Below is a small trained network, with its code and all its weights. Each question gives an input and a target symbol and asks what happens when units are switched off, that is, made to give their printed mean instead of their output.

import numpy as np


def w(rows, s, z=0):
    codes = np.array(rows[::2]) - 128.0
    scale = np.full(codes.shape[1], s)
    scale[-1] = z or s
    return codes * scale


def f(y):
    return np.maximum(y, 0)


def softmax(a):
    e = np.exp(a - a.max(-1, keepdims=True))
    return e / e.sum(-1, keepdims=True)


def log_softmax(a):
    a = a - a.max(-1, keepdims=True)
    return a - np.log(np.exp(a).sum(-1, keepdims=True))


def net(x, mask):
    ids = ['αγδζηθλμξσφω'.index(c) for c in x.split()]
    T = len(ids)
    res = E[ids] + P[:T]
    u = 0
    for l in range(2):
        r = res
        for j in range(2):
            rows = slice(2 * j, 2 * j + 2)
            q, k, v = (r @ M[l][rows].T for M in (Q, K, V))
            z = softmax(np.where(np.tri(T) > 0, q @ k.T / 2**0.5, -1e9)) @ v
            o = O[l][rows]
            res = res + np.where(mask[u + j], z, o[:, -1]) @ o[:, :-1]
        u += 2
        y = f(res @ A[l][:, :-1].T + A[l][:, -1])
        res = res + np.where(mask[u : u + 4], y, B[l][:, -1]) @ B[l][:, :-1]
        u += 4
    return log_softmax(res[-1] @ U[:, :-1].T + U[:, -1])


Q, K, V, O, A, B = {}, {}, {}, {}, {}, {}
E = w([
[37,182,185,179],'α',
[108,72,58,51],'γ',
[91,133,115,64],'δ',
[49,165,56,210],'ζ',
[184,31,21,73],'η',
[93,91,36,156],'θ',
[123,102,161,147],'λ',
[151,49,3,31],'μ',
[208,73,121,79],'ξ',
[192,111,248,193],'σ',
[221,62,128,83],'φ',
[110,146,70,132],'ω',
],0.014)
P = w([
[129,175,136,87],'0',
[96,138,168,58],'1',
[109,169,168,29],'2',
[143,91,157,53],'3',
[124,91,168,94],'4',
[72,217,227,119],'5',
[136,145,180,171],'6',
[176,153,192,208],'7',
[254,133,168,178],'8',
],0.0098)
Q[0] = w([
[128,91,136,193],'0.h1',
[194,138,113,162],'0.h1',
[121,117,147,107],'0.h2',
[155,255,155,74],'0.h2',
],0.009)
K[0] = w([
[154,225,200,21],'0.h1',
[74,99,101,222],'0.h1',
[254,128,104,152],'0.h2',
[140,203,95,76],'0.h2',
],0.0064)
V[0] = w([
[139,129,161,2],'0.h1',
[159,52,216,211],'0.h1',
[168,152,154,85],'0.h2',
[145,112,154,154],'0.h2',
],0.008)
O[0] = w([
[183,214,21,156,250],'0.h1',
[103,169,62,70,34],'0.h1',
[86,88,237,152,144],'0.h2',
[2,69,56,195,94],'0.h2',
],0.0064,0.0021)
A[0] = w([
[253,122,106,237,252],'0.n1',
[130,172,182,73,254],'0.n2',
[145,121,243,121,184],'0.n3',
[93,51,240,78,128],'0.n4',
],0.007,0.0029)
B[0] = w([
[64,128,181,141,255],'0.n1',
[23,2,84,185,203],'0.n2',
[102,56,199,114,208],'0.n3',
[138,94,51,91,183],'0.n4',
],0.0099,0.0054)
Q[1] = w([
[1,109,143,97],'1.h1',
[167,121,137,145],'1.h1',
[82,94,132,174],'1.h2',
[81,80,81,109],'1.h2',
],0.0066)
K[1] = w([
[231,89,63,255],'1.h1',
[216,140,132,42],'1.h1',
[201,33,143,254],'1.h2',
[142,75,206,58],'1.h2',
],0.0051)
V[1] = w([
[63,189,50,191],'1.h1',
[233,165,109,170],'1.h1',
[118,68,253,240],'1.h2',
[117,175,197,159],'1.h2',
],0.012)
O[1] = w([
[139,1,145,185,136],'1.h1',
[169,160,85,194,37],'1.h1',
[134,106,92,29,249],'1.h2',
[169,112,4,29,115],'1.h2',
],0.0093,0.014)
A[1] = w([
[153,143,85,144,95],'1.n1',
[100,121,204,102,133],'1.n2',
[116,71,2,67,113],'1.n3',
[101,218,219,145,255],'1.n4',
],0.0094,0.0078)
B[1] = w([
[105,159,16,133,128],'1.n1',
[254,228,34,195,217],'1.n2',
[111,202,235,199,249],'1.n3',
[157,112,45,109,170],'1.n4',
],0.0076,0.014)
U = w([
[158,113,156,179,72],'α',
[157,144,148,148,94],'γ',
[111,1,171,112,193],'δ',
[174,120,96,112,127],'ζ',
[108,135,176,66,122],'η',
[210,172,129,194,159],'θ',
[217,169,124,180,170],'λ',
[230,204,138,205,98],'μ',
[200,150,81,87,226],'ξ',
[120,208,173,107,3],'σ',
[123,75,189,216,137],'φ',
[155,133,84,90,134],'ω',
],0.0082,0.0047)

Each question gives the input, a string of symbols that net reads in full, and the target symbol t.
The units are the heads (2 rows each of Q, K, V and O) and the neurons (one row each of A and B). Each row of codes is followed by its name. A weight is (code - 128) times the scale printed after its matrix; where a second scale follows, it is the last column's (O, A, B and U).
mask holds one flag per unit, layer by layer, with each layer's heads first. A switched-off unit (its flag False) gives its mean, the last column of its rows in O or B, instead of its output. The means were averaged over made-up inputs and are rounded, as every weight is.
A unit's drop is (log p(t) with every unit on - log p(t) with that unit switched off) / (log p(t) with every unit on - log p(t) with every unit switched off).
The circuit of an input: a set's keep is (log p(t) with only the set's units on - log p(t) with every unit switched off) / (log p(t) with every unit on - log p(t) with every unit switched off). Starting from all 12 units, units are removed one at a time, each time the one whose removal leaves the highest keep (on an exact tie, the one counted first), for as long as the keep stays at least 0.8.
units of the circuit, in order: the units of the circuit, biggest drop first
k most important neurons: the k neurons with the biggest drops, biggest first
top k neurons in layer l: the k neurons of layer l with the biggest drops, biggest first
which heads matter: for each layer, one digit per head in row order, 1 if its drop is at least 0.15 and else 0, layers parted by /
drop when u is switched off: that unit's drop, to one decimal
input ζ ζ σ, target δ: which heads matter : 01 / 10
input ζ ζ ζ α θ ζ σ, target η: 4 most important neurons : [1.n3 0.n3 0.n2 1.n2]
input σ α σ γ, target σ: which heads matter : 00 / 10
input φ σ α ζ ζ λ σ α, target η: which heads matter : 00 / 01
input σ ζ φ ζ ζ γ γ ζ δ, target δ: which heads matter : 10 / 10
input ζ ζ μ σ σ γ θ, target η: which heads matter : 00 / 01
input γ μ γ σ σ λ, target σ: 2 most important neurons : [1.n3 0.n2]
input σ σ μ α σ ζ σ ξ, target η: 2 most important neurons : [0.n3 1.n3]
input ω ζ θ α μ φ α σ σ, target η: units of the circuit, in order : [1.h2 1.n3 0.n3 0.n1]
input ζ ζ ζ ζ γ ζ θ σ α, target η: which heads matter : 10 / 01
input θ ζ ζ α, target δ: 2 most important neurons : [0.n3 0.n2]
input ω ζ ζ, target δ: which heads matter : 00 / 10
input σ σ μ δ σ σ θ μ, target η: units of the circuit, in order : [1.n2 1.n3 1.h2]
input ζ μ σ σ ζ, target σ: units of the circuit, in order : [1.n3 1.h2 0.n3]
input φ δ ξ σ σ σ μ, target η: 3 most important neurons : [1.n2 0.n2 1.n3]
input μ σ γ σ δ σ σ θ λ, target η: units of the circuit, in order : [1.h2 0.n1 1.n3]
input ζ ζ ζ ζ, target δ: which heads matter : 10 / 10
input ζ δ γ ζ σ ξ σ ζ, target σ: units of the circuit, in order : [1.h2 1.n3 0.n3]
input φ σ δ, target σ: top neuron in layer 0 : [0.n2]
input ζ σ γ ζ ζ σ, target δ: units of the circuit, in order : [1.h1 0.n3]
input γ ξ σ σ ζ, target η: 2 most important neurons : [1.n2 0.n2]
input σ δ σ θ, target η: 2 most important neurons : [1.n2 0.n3]
input ζ μ ζ σ σ σ ζ σ γ, target σ: 2 most important neurons : [1.n3 0.n3]
input γ ζ ζ ζ α, target δ: drop when 1.h1 is switched off : 0.6
input α σ σ ζ, target η: drop when 0.n3 is switched off : 0.2
